Moves between objects:
q217: r>q524, d>q950, u>q899, z>q598, i>q811, o>q32
q950: r>q217, d>q240, u>q433, z>q899, i>q364, o>q811
q32: r>q255, d>q811, u>q217, z>q524, i>q899, o>q598
q953: r>q433, d>q182, u>q4, z>q364, i>q516, o>q240
q932: r>q904, d>q524, u>q250, z>q963, i>q255, o>q94
q19: r>q4, d>q188, u>q275, z>q516, i>q902, o>q182
q598: r>q250, d>q899, u>q32, z>q255, i>q217, o>q524
q902: r>q182, d>q904, u>q188, z>q19, i>q326, o>q275
q4: r>q364, d>q19, u>q516, z>q240, i>q182, o>q953
q433: r>q899, d>q953, u>q364, z>q811, i>q240, o>q950
q182: r>q953, d>q902, u>q19, z>q4, i>q275, o>q516
q255: r>q94, d>q32, u>q524, z>q932, i>q598, o>q250
q240: r>q950, d>q516, u>q953, z>q433, i>q4, o>q364
q899: r>q598, d>q433, u>q811, z>q32, i>q950, o>q217
q904: r>q902, d>q932, u>q963, z>q188, i>q94, o>q326
q326: r>q275, d>q94, u>q904, z>q902, i>q963, o>q188
q963: r>q188, d>q250, u>q94, z>q326, i>q932, o>q904
q250: r>q963, d>q598, u>q255, z>q94, i>q524, o>q932
q811: r>q32, d>q364, u>q950, z>q217, i>q433, o>q899
q188: r>q19, d>q963, u>q326, z>q275, i>q904, o>q902
q275: r>q516, d>q326, u>q902, z>q182, i>q188, o>q19
q94: r>q326, d>q255, u>q932, z>q904, i>q250, o>q963
q516: r>q240, d>q275, u>q182, z>q953, i>q19, o>q4
q364: r>q811, d>q4, u>q240, z>q950, i>q953, o>q433
q524: r>q932, d>q217, u>q598, z>q250, i>q32, o>q255

In the rows, 63 stands for zero.

Each row, then its object:
[  99   71   26   72   59   38   59   91   63   35   64   82   60   92   67   57   66   30   65   41   50   78   49   65   89   57   30   66   69   81   61   59   65   48   30   62   40   73   64   27   63   57   64  100   53   63   63   75   61   40   43   65   67   99   76   37   64   50   42   65  118   54   61   31   48   57   33   64   32   66   92   83   45   91   62   89   68   29   89   64   87   60   92   38   90   68   31   69   14   58   95   65   67   50   80   62   78   45   61   74   98   64   61   43   37   54   53   94   68   29   30   65   60   41   57   74   62   47   31   68   28   61   49   48   65   38   73   40   49   88   58   86   39   59   64   90   90   53   84   78   62   41   65   30   32   60   33   63   72   37  100   82   50   58   65   80   97   57   58   38   61   50   68   69   65   82   64   94   47  112   81   70   95   59   85   63   60   80   82   78   74   47   39   57   98] | q811
[  29   46  104   87   58   91   89   30   57   85   62   50   70   47   54   61   61   89   67   83   70   46   81   77   40   65   83   69   61   46   55   68   36   75   96   51   84   80   74   97   80   75   59   31   77   58   62   43   71   87   90   76   66   39   65   81   74   83   80   62    1   79   51   83   76   70  101   56   82   64   37   46   71   44   60   35   68   91   48   74   47   51   23   86   28   57   97   61  105   72   33   49   52   78   54   54   40   75   65   53   35   68   48   93   81   57   49   34   73   85   88   53   66   80   56   47   70   80   88   55   89   55   49   93   49   77   49   83   87   29   59   38   83   66   69   38   39   85   36   68   71   85   58   93   88   61   88   51   68   91   28   32   76   61   59   49   40   55   57  100   74   78   59   58   44   33   68   25   72   17   51   70   31   56   49   61   54   48   50   54   42   87   83   57   29] | q904
[  52   64   75  117   46   66   97   61   34   69   81   55   88   58   77   66   39   72   81   69   53   29   63   92   59   53   64   82   95   59   25   69   32   65   67   43   73   95   89   61   91   70   42   65   79   52   50   59   80   68   59   91   80   59   76   70   87   86   73   47   50   96   37   67   74   83   71   54   68   85   57   40   59   77   36   59   74   67   65   89   61   28   21   68   55   60   77   86   71   89   55   41   34   63   58   42   32   66   43   67   61   51   12   75   70   33   21   58   97   73   67   40   63   67   46   59   73   67   76   52   80   43   22   87   19   58   24   76   73   34   46   56   70   91   98   56   57   94   43   89   87   71   40   69   77   45   79   27   95   66   48   34   71   33   46   54   59   33   35   74   82   72   63   46   32   31   91   62   67   71   59   79   60   28   53   77   42   60   53   94   44   97   60   28   51] | q250
[  89   76   46   18   83   57   29   68   92   58   43   63   41   66   52   62   92   59   54   53   73   95   55   37   71   75   64   39   35   69  107   65  100   53   48   85   54   40   40   45   40   60   78   78   44   73   80   74   54   53   69   40   42   75   41   45   54   46   56   73   77   34   92   61   58   34   49   84   54   43   76   78   67   49   84   73   49   40   60   34   69   97  104   65   81   70   51   34   47   46   74   89   88   60   70   82  101   57   80   67   67   73  102   52   58   88   92   69   26   50   43   93   60   54   85   64   40   60   53   78   42   87  112   34  103   69   90   52   59   92   73   71   49   38   30   79   73   27   92   42   33   50   80   56   52   80   57   94   33   54   92   93   53   88   81   75   76   98   90   51   51   63   58   75   91   99   31   78   53   63   66   49   72   95   75   53   90   73   73   42   85   32   60   94   74] | q953
[ 102   78   26   51   68   38   49   89   68   41   65   82   58   78   66   69   69   30   60   35   52   88   48   50   87   65   35   58   66   79   71   65   72   50   31   73   36   55   59   27   49   44   69   93   45   67   63   77   59   43   50   64   63   98   62   35   63   45   52   72  124   44   72   39   43   60   26   60   42   69   88   78   40   81   73   88   61   29   92   58   86   71   92   35   90   68   30   66   14   54   97   74   71   49   77   74   80   48   70   67   85   72   75   34   43   69   63   96   56   34   37   66   64   43   66   78   67   47   26   73   36   68   72   37   70   43   81   39   43   81   61   94   45   64   58   85   93   37   81   72   55   35   84   27   30   70   32   72   58   35   99   89   45   63   70   80   79   66   72   35   62   49   68   76   79   87   58   94   49  102   73   59   93   68   86   54   62   75   82   60   78   49   39   67   96] | q950
[  53   57   80   15   80   80   56   47   89   81   40   52   34   50   49   65   83   79   55   74   88   75   74   40   46   77   86   43   31   55   98   71   99   71   90   78   79   37   39   87   41   68   78   44   60   74   77   51   52   81   90   38   41   40   45   76   51   64   81   75   32   39   99   91   70   50   76   74   79   48   47   67   89   32   83   43   47   87   51   43   42   94   69   77   53   77   73   41   90   50   41   81   91   68   55   84   82   68   75   61   49   69   94   78   78   87   93   42   28   82   88   88   57   77   82   46   54   75   82   74   77   85   98   53  101   80   84   84   77   57   78   53   83   33   37   50   50   43   62   33   41   77   75   87   78   87   84   90   33   83   58   77   73   97   85   44   47   88   84   82   56   73   54   77   79   66   29   44   71   25   49   44   37   90   56   50   80   51   55   32   71   49   87   86   41] | q19
[ 104   75   36   36   70   40   39   85   69   36   53   85   57   82   63   70   65   40   59   41   57   91   52   45   94   70   40   61   57   81   77   59   80   47   30   78   39   48   60   32   43   58   70  100   45   70   71   75   60   44   54   56   53   91   58   40   49   52   47   75  112   42   77   35   52   55   32   70   48   65   91   85   52   68   76   86   53   35   85   46   81   70  102   48   95   68   31   63   23   48   89   85   75   54   81   66   90   46   64   74   97   63   80   37   45   77   84   92   56   39   43   84   57   43   68   73   59   53   35   76   35   77   81   41   78   49   86   39   37   95   67   81   46   58   58   88   85   31   84   61   52   46   77   43   34   73   35   80   61   41   95   93   51   71   74   82   75   72   71   35   51   60   70   75   81   90   55   94   51  105   67   54   92   72   79   56   74   76   84   63   77   37   42   80  101] | q433
[  85   80   28   93   53   35   64   95   42   48   80   85   84   79   75   63   47   42   75   44   41   65   50   68   82   59   35   75   91   71   39   67   50   45   36   53   39   75   86   32   73   44   51   83   59   55   53   82   70   49   33   76   74   89   73   33   69   57   48   53  111   74   43   37   52   70   32   54   50   79   76   69   42   93   45   87   67   35   84   77   81   42   68   45   88   60   33   85   14   66   89   59   53   59   87   60   64   49   47   77   80   53   39   36   38   48   44   90   79   43   36   54   63   52   50   83   73   48   35   61   35   55   37   64   47   40   59   38   40   75   52   89   43   80   85   83   84   71   69   86   73   39   59   34   28   49   36   47   85   39   80   70   50   37   46   79   82   46   40   34   71   52   64   58   59   72   89   86   54  110   74   83   93   41   78   71   44   70   86   94   57   64   37   39   90] | q217
[  35   50   83  101   49   86   90   46   42   83   75   52   83   51   72   63   48   77   71   85   60   32   72   85   52   59   78   79   78   52   36   74   38   80   88   49   81   87   82   85   90   78   58   42   86   55   48   59   74   79   68   81   78   48   69   85   77   90   79   58   22   97   37   88   79   76   89   56   83   76   51   44   78   57   41   51   63   78   49   86   44   47   23   82   43   54   86   80   94   88   33   41   38   70   51   47   25   78   46   52   48   62   33   79   77   46   34   47   88   81   97   47   58   76   49   57   79   69   78   41   92   43   29   95   34   63   39   76   73   35   55   46   87   81   89   41   45   85   36   77   81   79   54   75   86   46   83   38   88   82   34   28   76   46   45   44   47   38   39   82   75   72   56   65   32   31   86   40   72   40   59   75   39   45   48   78   49   51   54   68   48   92   78   38   43] | q94

From each start, follow one symbol. Which object do you reach?
Answer with the object's name.
---
[  32   48   91   73   64   84   84   38   63   84   64   28   59   50   58   59   62  106   65   88   78   45   86   65   41   69   83   65   57   50   61   69   65   84   98   56   87   67   56  100   69   78   65   24   71   64   62   46   64   82   82   67   60   31   67   96   63   82   82   55   10   83   67   91   72   72   95   69   85   58   30   48   87   40   60   41   69   99   34   63   42   57   35   84   36   62   89   65  111   73   34   53   66   66   48   61   53   85   64   61   39   66   60   90   83   68   54   33   71  101   98   54   60   83   64   58   70   80   93   49   90   59   67   80   58   84   46   87   90   41   58   35   91   68   66   41   34   78   47   52   72   77   67   95   93   62   93   61   62   90   35   41   82   66   71   41   38   71   65   93   70   76   57   58   51   45   68   28   78   18   53   61   31   57   49   59   58   55   43   52   52   82   93   64   27]
u: q904
---
[  87   75   53    9   81   62   26   66   87   57   51   74   47   67   50   68   93   48   53   52   72   93   55   37   81   78   52   44   29   79   99   60   96   55   46   89   55   31   38   62   39   67   69   76   48   74   83   62   48   63   65   40   39   73   49   52   48   40   63   81   88   41   97   53   51   46   43   76   54   49   74   88   66   60   84   75   46   51   67   35   74   90  101   61   81   72   57   53   50   38   78   85   92   58   64   91  103   51   85   66   76   72  102   53   51   90   94   67   31   50   53   87   64   56   81   69   47   62   53   78   48   97  107   36  101   66  100   53   55   87   73   72   54   34   34   75   73   39   84   39   28   58   76   61   59   80   60   99   38   55   87   84   43   89   79   67   70   90   88   52   59   53   69   81   89   93   32   75   57   71   66   43   80   88   74   45   80   75   70   47   91   24   55   91   74]
r: q433
---
[  99   77   46   31   75   47   35   80   83   45   51   89   42   76   58   66   76   51   56   51   67  100   53   47   87   74   44   40   52   73   93   57   79   49   31   79   44   46   54   46   37   48   78   83   47   77   77   74   53   51   57   47   56   91   52   47   54   39   45   73  104   44   85   46   45   40   28   69   49   64   79   93   54   71   80   87   48   43   71   47   78   81   99   52   94   65   41   55   20   47   88   81   77   55   76   78   93   47   78   73   82   75   86   42   45   81   86   91   47   44   42   80   63   58   65   71   55   57   41   76   35   88   90   28   94   60   93   46   50   92   73   80   49   47   50   89   90   42   87   54   37   44   77   48   44   79   48   89   47   46   96  100   44   73   82   70   80   85   88   45   56   56   70   71   89   88   50   89   55   92   78   60   95   91   81   55   86   69   72   58   75   28   51   79   81]
r: q811
---
[ 100   77   32   55   62   42   44   84   71   42   59   81   48   83   65   57   66   37   61   42   53   88   51   58   88   59   43   59   62   79   77   61   65   50   24   71   37   58   62   32   55   51   70   89   48   63   73   90   71   44   51   66   55   87   69   42   61   52   49   68  116   52   75   36   53   53   31   63   39   67   91   82   38   86   66   88   58   26   87   56   73   68   90   42   91   63   34   70   17   57   89   80   71   56   86   68   86   43   69   73   91   56   65   29   33   76   65   90   56   39   31   65   64   43   62   84   52   49   35   76   36   76   68   39   74   49   86   40   38   94   65   86   38   62   56   88   83   37   77   69   62   37   66   33   29   67   37   61   61   35   90   88   48   64   80   84   80   72   71   31   62   49   71   71   78   89   54   94   49   99   68   53   95   67   86   54   65   68   82   73   78   43   44   68  102]
o: q811
---
[  87   84   27   84   59   40   58   92   56   39   74   86   73   84   69   69   56   45   69   43   50   69   44   71   95   64   30   74   85   81   53   59   52   47   31   61   43   69   71   30   68   50   58   96   55   51   59   78   66   46   30   72   79   96   79   35   72   58   47   62  120   69   60   31   51   69   30   55   42   77   92   70   39   93   56   92   64   36   89   69   78   57   77   42   92   63   28   81   13   58   95   60   54   57   82   59   68   47   60   73   83   56   52   36   44   52   51   98   76   31   33   56   57   38   61   78   67   55   28   69   40   62   49   51   51   40   61   41   44   83   63   82   35   75   72   85   94   53   80   82   74   30   59   33   28   63   36   52   69   33   85   69   43   51   58   82   82   49   47   36   66   51   72   61   63   85   73  102   52  118   79   68   95   56   85   76   52   82   90   85   72   53   29   54   99]
d: q433
---
[  31   44   99   55   68   89   71   36   69   86   62   44   59   47   59   53   64   89   66   88   88   60   78   52   35   74   92   58   42   44   73   65   66   80   95   69   91   64   55   95   56   75   57   28   80   67   65   45   59   85   87   54   60   32   53   90   48   73   78   64   13   69   68   92   74   60   99   63   86   60   42   47   85   40   65   33   62   97   44   57   41   77   50   84   34   63   97   51  111   63   25   62   73   75   44   67   50   78   69   59   33   62   68   93   93   64   67   35   63   92   95   64   66   87   67   47   62   78   97   55   96   65   75   79   75   83   65   84   94   46   64   46   85   50   53   43   39   76   54   51   64   82   59   92   94   71   86   69   54   88   37   47   83   78   69   44   35   65   67   95   61   75   57   70   62   42   57   29   79   15   45   58   34   70   45   55   70   48   47   45   57   78   97   68   23]
r: q19
---
[  99   82   28   59   62   37   54   93   59   33   62   81   64   79   64   67   68   40   54   33   49   86   45   71   94   57   33   66   77   78   58   60   62   42   30   58   36   64   64   27   56   48   52   93   48   68   62   81   62   40   43   65   65  104   77   39   65   50   49   65  115   55   53   38   60   59   26   63   42   76   93   77   45   87   66   90   63   34   83   59   81   69   90   41   93   62   21   71    9   56   97   60   60   51   79   68   79   51   62   72   86   64   58   29   38   56   71   95   67   31   36   66   57   40   57   80   65   45   27   74   34   65   52   37   61   42   80   41   42   81   57   90   44   69   63   85   91   53   81   72   65   36   66   28   32   56   39   64   72   28   95   81   45   48   58   80   91   63   63   37   60   48   65   69   66   86   60   92   51  105   78   64   88   64   90   60   59   73   86   80   72   53   36   65   96]
z: q217
---
[ 102   77   38   46   73   49   43   88   71   38   58   86   58   78   58   72   71   38   56   44   65   87   45   52   88   62   40   55   61   73   87   60   79   49   37   76   36   46   57   37   47   54   69   89   47   66   73   80   56   43   46   49   53   94   60   49   61   41   47   70  113   48   73   32   48   53   38   72   45   62   81   91   52   79   79   90   61   39   78   52   73   80   99   45   94   68   44   56   14   50   95   79   67   57   82   73   94   59   74   72   92   65   86   32   50   81   72   88   45   35   41   78   61   46   68   83   56   51   40   78   36   77   78   44   80   38   94   43   38   97   68   80   38   46   50   78   88   42   87   60   46   42   69   36   34   71   43   75   63   38  103   87   45   74   71   82   77   78   74   40   64   52   70   73   82   97   52   90   57   94   79   54   90   76   83   49   75   81   83   65   78   41   42   82   97]
o: q950
---
[  38   53   88  103   51   82   86   44   35   82   78   59   74   55   72   61   44   85   72   79   52   32   71   85   51   61   77   78   82   52   39   68   35   80   88   50   84   89   79   94   86   73   59   43   81   63   46   50   80   70   65   76   78   42   80   79   76   92   78   57   36   76   45   85   74   76   85   55   79   65   46   37   64   58   53   46   74   84   56   78   53   44   25   78   45   50   89   77   97   78   43   44   37   79   43   40   37   69   42   61   43   52   27   79   81   47   43   44   88   85   88   49   65   69   49   52   68   71   86   46   89   48   29   92   30   72   36   80   80   33   54   43   89   81   84   47   48   91   40   69   85   76   44   79   83   38   76   37   83   78   27   26   70   42   45   59   52   42   34   88   73   77   60   48   36   36   87   37   72   39   63   71   41   44   47   80   44   57   47   73   46   97   82   45   43]
z: q904
---
[ 101   80   41   23   82   41   37   80   79   38   50   79   46   75   54   61   77   41   58   52   70   96   55   47   83   66   47   46   55   79   86   60   85   48   37   84   43   43   50   40   49   56   77   89   43   68   81   74   55   37   53   49   52   89   56   44   51   38   51   71  105   51   89   41   54   46   39   70   42   65   78   87   55   69   80   85   58   35   75   46   80   81   99   49   94   71   42   58   25   53   86   86   79   57   79   82   96   46   79   73   85   76   88   35   47   86   89   84   44   42   31   78   65   57   70   73   54   54   38   73   37   90   99   31   93   53   88   41   47   89   72   92   39   46   44   84   88   27   80   51   45   39   65   44   30   73   45   81   44   41  101  101   49   63   72   85   83   83   82   38   58   57   69   69   87   90   45   94   54   91   64   51   93   82   78   46   73   74   82   56   86   32   47   86   91]
r: q811
---
[  83   65   64   12   87   54   37   70   98   57   43   67   42   68   50   59   88   58   47   62   81   93   63   38   71   75   61   39   33   70  110   65   93   67   63   96   59   30   41   65   35   57   73   62   51   72   86   64   52   58   78   35   44   65   48   64   54   43   65   77   73   38   91   60   54   44   61   75   64   42   70   85   64   44   88   66   52   60   63   33   73  105   95   62   77   77   59   50   58   43   61   91   94   62   66   92   90   57   91   64   63   75  109   61   64   94   99   63   28   59   54   88   71   53   89   71   47   65   54   86   47   92  108   34  108   79   95   62   59   83   85   68   65   36   33   65   71   41   82   41   31   62   76   73   59   91   58   96   30   63   88   94   63   88   79   56   69   87   92   60   52   59   69   81   99   93   31   70   56   54   69   55   66   91   69   47   91   71   66   41   79   37   65   88   69]
d: q19
---
[ 102   83   32   54   65   38   39   91   72   35   61   73   56   76   65   63   72   35   61   42   55   83   51   63   93   66   39   58   61   83   76   56   74   45   33   64   32   55   53   29   52   43   64   97   40   62   71   78   61   50   44   55   62   94   63   40   66   44   50   60  117   42   77   36   48   52   29   71   44   62   91   83   37   82   66   92   66   30   86   61   88   74   90   41   91   57   35   64    8   50   91   76   71   58   87   79   90   49   66   69   92   63   69   33   41   70   72   91   59   38   26   68   61   54   64   77   58   53   32   68   29   66   70   42   75   49   82   42   44   96   64   89   31   57   53   87   96   43   82   66   58   36   62   33   36   64   38   74   64   32   98   86   43   70   66   81   74   70   69   37   67   55   72   64   81   95   55  103   51  105   77   59   94   69   79   57   72   74   83   71   71   41   40   67  105]
u: q433
---
[  54   51   77   17   82   76   41   51   94   71   50   56   40   56   47   65   82   77   49   72   88   76   75   36   60   81   74   38   26   57  108   68  100   70   75   84   76   35   35   78   28   69   77   54   65   75   88   57   52   76   78   34   43   52   45   71   48   54   72   78   40   42   84   77   56   45   79   83   78   47   51   74   80   38   91   52   48   77   47   36   64   95   89   72   57   71   83   43   86   43   52   84   96   69   59   91   90   68   85   55   49   73  108   69   74   88   90   48   34   68   71   93   67   73   84   56   48   71   74   75   69   93  108   48  111   90   94   64   75   72   75   60   72   45   31   57   53   44   72   32   31   79   75   84   73   83   71   97   39   74   73   83   78   85   80   56   59   87  100   71   45   70   57   79   90   83   30   56   71   32   57   49   51   92   63   55   91   58   60   34   72   48   77   94   49]
r: q953
---
[  29   45   96   40   69   86   72   40   78   91   58   39   55   47   48   59   80   85   64   95   86   49   84   51   35   71   92   58   47   50   83   63   79   81   94   75   91   48   56   99   55   72   67   34   75   65   68   55   60   86   97   48   51   39   41   86   56   69   78   72   12   67   83   85   76   61   98   70   88   43   34   56   92   38   70   40   59   93   35   53   46   76   56   88   49   82   96   51  115   64   35   69   75   72   44   76   60   78   76   53   38   68   77   90   87   70   73   36   44   94   91   66   71   78   66   54   61   77   94   62   87   76   89   68   84   82   61   85   79   52   76   39   88   47   54   41   36   66   56   36   53   82   74   97   91   76   91   79   48   94   40   62   85   82   70   49   41   79   78   96   61   75   58   70   69   57   53   34   72   14   54   60   32   82   48   65   72   48   43   42   65   65   97   72   33]
z: q19
